[[21,-19,-27,8],
[6,10,22,10],
[-40,-28,-6,-31],
[14,5,-9,-5]]
:
[[21,-19],
[6,10]]

[[36,29,18,6],
[53,50,45,13]]
:
[[36,29],
[53,50]]

[[45,2],
[-51,5],
[-2,-2]]
:
[[45,2],
[-51,5]]

[[-12,-20,50],
[-32,-46,49],
[-18,-46,53]]
:
[[-12,-20],
[-32,-46]]

[[-43,8,31,6],
[50,1,-23,-17],
[5,40,13,1],
[2,5,32,-37]]
:
[[-43,8],
[50,1]]

[[25,-32,26],
[-16,-8,10],
[29,49,9],
[19,12,22]]
:
[[25,-32],
[-16,-8]]

[[-7,-47,6,-2,25],
[-30,-20,-7,-2,24],
[2,37,37,5,2],
[-31,-18,-5,0,22],
[9,46,28,-3,2]]
:
[[-7,-47],
[-30,-20]]

[[43,4,-2],
[-2,-23,-37],
[0,29,38],
[35,-4,-15]]
:
[[43,4],
[-2,-23]]
---
[[-11,23,-16,14,-18,46],
[25,-7,29,-9,30,-19],
[9,-21,12,-10,14,-38],
[3,-16,1,-10,2,-15],
[-22,3,-26,8,-26,7]]
:
[[-22,3,-26,8,-26,7],
[-11,23,-16,14,-18,46],
[3,-16,1,-10,2,-15],
[9,-21,12,-10,14,-38],
[25,-7,29,-9,30,-19]]

[[-27,30,-21,-18,-15,-16,-15],
[16,-9,32,5,10,19,35],
[-11,-19,-12,35,28,-18,-2],
[-2,-22,2,34,30,-7,8],
[27,-9,34,-6,1,30,25],
[9,2,35,-2,3,17,47]]
:
[[-27,30,-21,-18,-15,-16,-15],
[-11,-19,-12,35,28,-18,-2],
[-2,-22,2,34,30,-7,8],
[9,2,35,-2,3,17,47],
[16,-9,32,5,10,19,35],
[27,-9,34,-6,1,30,25]]

[[-7,54,-13,-9,-10,-21,12,9,9,7,18],
[-16,-26,4,0,26,17,0,1,1,10,11],
[-24,-21,7,-7,21,22,8,1,-9,5,13],
[-10,-8,-10,-3,26,21,19,-22,18,-8,29],
[-27,54,-24,-6,2,-16,22,13,-10,14,21],
[-5,24,7,4,-14,22,-9,12,-10,8,1],
[-11,-27,2,4,28,14,-6,0,7,14,11],
[-15,-6,-18,-5,28,20,22,-21,18,-6,29]]
:
[[-27,54,-24,-6,2,-16,22,13,-10,14,21],
[-24,-21,7,-7,21,22,8,1,-9,5,13],
[-16,-26,4,0,26,17,0,1,1,10,11],
[-15,-6,-18,-5,28,20,22,-21,18,-6,29],
[-11,-27,2,4,28,14,-6,0,7,14,11],
[-10,-8,-10,-3,26,21,19,-22,18,-8,29],
[-7,54,-13,-9,-10,-21,12,9,9,7,18],
[-5,24,7,4,-14,22,-9,12,-10,8,1]]

[[18,-25,27,6,29,12,-8],
[19,7,-41,13,-8,5,-23],
[-21,-31,33,30,8,22,26],
[21,19,-36,-31,-21,3,-19],
[16,-34,33,-29,-31,-13,-20],
[-36,-16,-6,35,-7,16,22],
[28,20,14,-42,-1,-37,-12],
[-4,-29,17,-5,-23,-10,-18],
[-5,28,-33,-7,-19,-12,16],
[-18,24,-14,1,-22,-1,-21]]
:
[[-36,-16,-6,35,-7,16,22],
[-21,-31,33,30,8,22,26],
[-18,24,-14,1,-22,-1,-21],
[-5,28,-33,-7,-19,-12,16],
[-4,-29,17,-5,-23,-10,-18],
[16,-34,33,-29,-31,-13,-20],
[18,-25,27,6,29,12,-8],
[19,7,-41,13,-8,5,-23],
[21,19,-36,-31,-21,3,-19],
[28,20,14,-42,-1,-37,-12]]

[[-24,13,3,14,46,33,-32,47,6,27,52],
[-28,23,-7,23,42,38,-39,45,17,29,48],
[-38,44,-22,43,39,34,-39,47,29,41,31],
[45,-37,10,-25,32,-48,53,0,-37,-51,9],
[-30,24,-9,26,44,33,-37,46,14,31,46],
[43,-39,30,-43,8,-31,35,-7,-40,-46,5],
[-25,22,-1,23,42,37,-41,48,10,28,52]]
:
[[-38,44,-22,43,39,34,-39,47,29,41,31],
[-30,24,-9,26,44,33,-37,46,14,31,46],
[-28,23,-7,23,42,38,-39,45,17,29,48],
[-25,22,-1,23,42,37,-41,48,10,28,52],
[-24,13,3,14,46,33,-32,47,6,27,52],
[43,-39,30,-43,8,-31,35,-7,-40,-46,5],
[45,-37,10,-25,32,-48,53,0,-37,-51,9]]

[[-42,-11,5,-7,27],
[-2,18,-28,-17,-32],
[-30,-7,6,16,25],
[6,1,-30,-15,-1],
[10,-8,7,-14,-5],
[-6,13,5,23,-13],
[-47,22,-17,-10,-31],
[-17,7,-12,6,-9],
[24,-4,40,25,5],
[-10,-15,41,-7,9]]
:
[[-47,22,-17,-10,-31],
[-42,-11,5,-7,27],
[-30,-7,6,16,25],
[-17,7,-12,6,-9],
[-10,-15,41,-7,9],
[-6,13,5,23,-13],
[-2,18,-28,-17,-32],
[6,1,-30,-15,-1],
[10,-8,7,-14,-5],
[24,-4,40,25,5]]

[[-6,-2,2,33,-25,-38,-36,49,21],
[-4,9,-11,28,-16,-29,-27,44,19],
[-7,6,-7,28,-20,-32,-28,45,16],
[-5,-2,1,32,-25,-39,-33,49,25],
[-8,-8,4,36,-22,-32,-44,44,12]]
:
[[-8,-8,4,36,-22,-32,-44,44,12],
[-7,6,-7,28,-20,-32,-28,45,16],
[-6,-2,2,33,-25,-38,-36,49,21],
[-5,-2,1,32,-25,-39,-33,49,25],
[-4,9,-11,28,-16,-29,-27,44,19]]

[[39,0,50,-31,-2,53],
[-26,-13,-36,34,36,-25]]
:
[[-26,-13,-36,34,36,-25],
[39,0,50,-31,-2,53]]

[[-37,29,-34,22,-29],
[-20,24,-14,39,7],
[-21,30,-19,36,16],
[23,-40,30,-21,-2],
[44,-35,47,33,4]]
:
[[-37,29,-34,22,-29],
[-21,30,-19,36,16],
[-20,24,-14,39,7],
[23,-40,30,-21,-2],
[44,-35,47,33,4]]
